Below is a small trained network, with its code and all its weights. Each question gives an input and a class and asks what happens when units are switched off, that is, made to give their printed mean instead of their output.

import numpy as np


def w(rows, s, z=0):
    codes = np.array(rows[::2]) - 128.0
    scale = np.full(codes.shape[1], s)
    scale[-1] = z or s
    return codes * scale


def f(y):
    return y / 2 * (1 + np.tanh(0.7978845608 * (y + 0.044715 * y**3)))


def log_softmax(a):
    a = a - a.max(-1, keepdims=True)
    return a - np.log(np.exp(a).sum(-1, keepdims=True))


def net(x, mask):
    res = np.array(x, float).reshape(1, 8) / 4 @ E
    y = f(res @ A[0][:, :-1].T + A[0][:, -1])
    res = res + np.where(mask, y, B[0][:, -1]) @ B[0][:, :-1]
    return log_softmax(res[-1] @ U[:, :-1].T + U[:, -1])


A, B = {}, {}
E = w([
[128,128,128],'x0',
[114,149,227],'x1',
[128,127,128],'x2',
[31,106,128],'x3',
[101,251,100],'x4',
[128,128,128],'x5',
[128,128,128],'x6',
[128,128,128],'x7',
],0.019)
A[0] = w([
[118,178,30,125],'N0',
[100,131,109,157],'N1',
[105,199,170,70],'N2',
[137,148,96,104],'N3',
[206,71,132,227],'N4',
[151,94,216,118],'N5',
[114,58,225,133],'N6',
[122,5,73,205],'N7',
[161,183,126,118],'N8',
[100,216,172,40],'N9',
[110,206,189,2],'N10',
[203,221,123,127],'N11',
[237,77,157,249],'N12',
[74,195,98,47],'N13',
[171,116,84,106],'N14',
[109,149,64,83],'N15',
[87,172,100,63],'N16',
[188,201,120,107],'N17',
[198,172,104,93],'N18',
[72,175,95,41],'N19',
],0.017,0.0061)
B[0] = w([
[129,203,163,210],'N0',
[151,114,165,148],'N1',
[150,108,37,175],'N2',
[117,161,169,152],'N3',
[249,82,94,218],'N4',
[147,226,217,193],'N5',
[111,133,228,219],'N6',
[87,8,116,254],'N7',
[50,127,85,175],'N8',
[148,70,26,186],'N9',
[129,65,61,175],'N10',
[59,132,115,219],'N11',
[211,113,154,234],'N12',
[202,158,85,185],'N13',
[133,126,111,169],'N14',
[118,182,145,171],'N15',
[201,158,131,167],'N16',
[18,138,123,197],'N17',
[107,132,160,188],'N18',
[181,157,143,172],'N19',
],0.013,0.025)
U = w([
[195,70,67,253],'0',
[31,207,125,121],'1',
[185,150,180,102],'2',
[38,80,64,133],'3',
[53,9,126,76],'4',
[183,208,120,132],'5',
[52,96,234,16],'6',
],0.015,0.0036)

Each question gives the input, the list of numbers given to net, and the class t.
The units are the neurons (one row each of A and B). Each row of codes is followed by its name. A weight is (code - 128) times the scale printed after its matrix; where a second scale follows, it is the last column's (A, B and U).
mask holds one flag per neuron, in row order. A switched-off neuron (its flag False) gives its mean, the last column of its row in B, instead of its output. The means were averaged over made-up inputs and are rounded, as every weight is.
A unit's drop is (log p(t) with every unit on - log p(t) with that unit switched off) / (log p(t) with every unit on - log p(t) with every unit switched off).
The circuit of an input: a set's keep is (log p(t) with only the set's units on - log p(t) with every unit switched off) / (log p(t) with every unit on - log p(t) with every unit switched off). Starting from the 12 units with the biggest drops (on a tie, the unit counted first), units are removed one at a time, each time the one whose removal leaves the highest keep (on an exact tie, the one counted first), for as long as the keep stays at least 0.8.
circuit, biggest first: the units of the circuit, biggest drop first
most important unit: the unit with the biggest drop
k most important neurons: the k neurons with the biggest drops, biggest first
drop of u: that unit's drop, to one decimal
input [8,1,-5,-6,-3,-5,3,4], class 2: 2 most important neurons : [N5; N9]
input [0,-1,-4,0,4,7,6,-4], class 1: most important unit : N4
input [1,2,3,3,0,-3,-3,-3], class 6: 2 most important neurons : [N4; N7]
input [0,1,1,7,2,2,3,7], class 0: 2 most important neurons : [N5; N0]
input [-4,1,4,3,5,-3,6,-5], class 0: 3 most important neurons : [N9; N5; N10]
input [2,-1,8,5,1,2,1,-4], class 5: 2 most important neurons : [N7; N4]
input [1,0,-1,-1,4,8,5,-3], class 1: 3 most important neurons : [N7; N4; N0]
input [-6,1,0,3,-7,-2,-7,8], class 6: 2 most important neurons : [N6; N5]
input [-5,0,3,7,7,8,2,8], class 5: 4 most important neurons : [N7; N0; N19; N4]
input [-2,8,1,-1,-6,6,-4,3], class 2: 2 most important neurons : [N12; N4]
input [-4,2,5,6,0,-4,6,4], class 6: 4 most important neurons : [N4; N7; N12; N9]
input [2,1,2,7,2,1,-7,-5], class 0: 3 most important neurons : [N5; N0; N6]
input [-1,2,5,7,0,-6,1,0], class 6: 3 most important neurons : [N4; N7; N12]
input [1,2,-7,-6,-7,-2,-5,-2], class 2: circuit, biggest first : [N5]
input [1,-1,-4,-6,2,-3,4,2], class 1: drop of N7 : 0.3
input [-2,-1,0,6,6,-5,6,1], class 5: drop of N7 : 0.5
input [6,-8,2,6,6,-5,-4,-4], class 5: drop of N0 : 0.0
